Below is a small trained network, with its code and all its weights. Each question gives an input and a class and asks what happens when units are switched off, that is, made to give their printed mean instead of their output.

import numpy as np


def w(rows, s, z=0):
    codes = np.array(rows[::2]) - 128.0
    scale = np.full(codes.shape[1], s)
    scale[-1] = z or s
    return codes * scale


def f(y):
    return np.maximum(y, 0)


def log_softmax(a):
    a = a - a.max(-1, keepdims=True)
    return a - np.log(np.exp(a).sum(-1, keepdims=True))


def net(x, mask):
    res = np.array(x, float).reshape(1, 5) / 4 @ E
    y = f(res @ A[0][:, :-1].T + A[0][:, -1])
    res = res + np.where(mask, y, B[0][:, -1]) @ B[0][:, :-1]
    return log_softmax(res[-1] @ U[:, :-1].T + U[:, -1])


A, B = {}, {}
E = w([
[61,61,114,52,52,86,103,158,178],'x0',
[76,112,171,153,23,146,168,113,71],'x1',
[184,99,95,184,82,64,59,206,165],'x2',
[134,154,75,207,114,30,253,125,112],'x3',
[222,93,247,102,115,137,222,157,188],'x4',
],0.012)
A[0] = w([
[140,126,151,96,67,84,59,169,171,255],'N0',
[144,145,139,118,83,148,86,111,62,169],'N1',
[105,91,183,113,8,198,86,185,72,95],'N2',
[167,113,126,90,163,140,60,152,163,156],'N3',
[81,122,152,149,41,100,193,116,112,94],'N4',
[112,161,82,145,134,86,72,135,130,73],'N5',
[65,164,122,102,153,207,125,18,53,157],'N6',
[71,153,134,137,61,52,193,133,123,141],'N7',
[107,178,77,161,140,134,68,146,97,146],'N8',
[69,133,139,96,130,195,114,80,130,164],'N9',
[172,79,70,121,143,89,153,86,220,190],'N10',
[80,78,131,92,35,92,146,113,96,190],'N11',
[160,128,157,122,190,143,82,179,148,65],'N12',
[134,135,121,183,184,74,212,163,167,93],'N13',
[106,134,96,201,166,125,70,138,79,175],'N14',
[164,162,179,221,163,156,173,89,89,154],'N15',
],0.013,0.006)
B[0] = w([
[165,17,168,159,118,166,46,165,129,232],'N0',
[150,127,120,159,165,156,96,80,192,177],'N1',
[141,93,216,191,107,100,93,4,209,225],'N2',
[113,137,119,63,174,191,118,99,83,199],'N3',
[136,121,93,167,123,196,189,187,223,210],'N4',
[117,112,70,129,104,97,65,107,98,202],'N5',
[32,149,162,65,194,48,191,89,114,250],'N6',
[103,161,62,148,92,164,164,249,222,225],'N7',
[114,127,40,176,193,136,81,101,151,223],'N8',
[91,94,162,97,106,49,134,105,138,199],'N9',
[125,172,178,80,131,96,112,215,81,208],'N10',
[85,38,100,166,163,189,162,146,205,223],'N11',
[169,149,155,78,188,181,144,136,136,178],'N12',
[123,200,158,127,74,91,113,211,75,238],'N13',
[158,169,41,144,144,122,88,60,118,229],'N14',
[158,199,152,143,99,146,208,96,78,246],'N15',
],0.011,0.019)
U = w([
[8,133,156,12,169,83,168,76,138,116],'0',
[138,56,239,175,68,137,83,48,221,2],'1',
[214,196,162,183,101,152,225,99,60,225],'2',
[130,174,131,124,77,41,135,230,124,199],'3',
[182,122,174,30,158,196,85,159,137,167],'4',
[122,198,30,152,193,126,82,29,119,98],'5',
[60,97,79,153,59,174,209,183,247,166],'6',
[93,39,32,135,100,110,17,116,128,26],'7',
],0.011,0.0046)

Each question gives the input, the list of numbers given to net, and the class t.
The units are the neurons (one row each of A and B). Each row of codes is followed by its name. A weight is (code - 128) times the scale printed after its matrix; where a second scale follows, it is the last column's (A, B and U).
mask holds one flag per neuron, in row order. A switched-off neuron (its flag False) gives its mean, the last column of its row in B, instead of its output. The means were averaged over made-up inputs and are rounded, as every weight is.
A unit's drop is (log p(t) with every unit on - log p(t) with that unit switched off) / (log p(t) with every unit on - log p(t) with every unit switched off).
The circuit of an input: a set's keep is (log p(t) with only the set's units on - log p(t) with every unit switched off) / (log p(t) with every unit on - log p(t) with every unit switched off). Starting from the 12 units with the biggest drops (on a tie, the unit counted first), units are removed one at a time, each time the one whose removal leaves the highest keep (on an exact tie, the one counted first), for as long as the keep stays at least 0.8.
units of the circuit, in order: the units of the circuit, biggest drop first
most important unit: the unit with the biggest drop
k most important neurons: the k neurons with the biggest drops, biggest first
drop when u is switched off: that unit's drop, to one decimal
input [2,-5,3,-8,-2], class 4: most important unit : N12
input [8,-7,-7,2,4], class 4: units of the circuit, in order : [N6; N10]
input [6,8,5,0,-8], class 6: 3 most important neurons : [N7; N11; N4]
input [-6,-7,1,-1,4], class 2: 2 most important neurons : [N15; N0]
input [1,-8,7,1,-1], class 4: 2 most important neurons : [N12; N10]
input [-4,-1,3,5,0], class 3: 3 most important neurons : [N13; N2; N3]
input [2,-3,1,8,-6], class 3: 2 most important neurons : [N13; N7]
input [2,0,0,0,4], class 1: 2 most important neurons : [N7; N4]
input [6,6,-8,2,-5], class 6: 2 most important neurons : [N4; N7]
input [-4,-6,-4,-2,7], class 2: 2 most important neurons : [N15; N0]
input [-5,-4,4,-2,8], class 4: 2 most important neurons : [N12; N3]
input [-1,2,-4,-1,6], class 2: 2 most important neurons : [N0; N7]
input [-5,-6,5,3,3], class 2: 2 most important neurons : [N15; N7]
input [3,0,2,-8,1], class 1: most important unit : N2
input [-4,-2,-8,7,0], class 2: drop when N15 is switched off : 2.3
input [0,4,3,-1,5], class 1: drop when N2 is switched off : 0.2
input [-3,2,-6,0,6], class 2: drop when N15 is switched off : 2.6
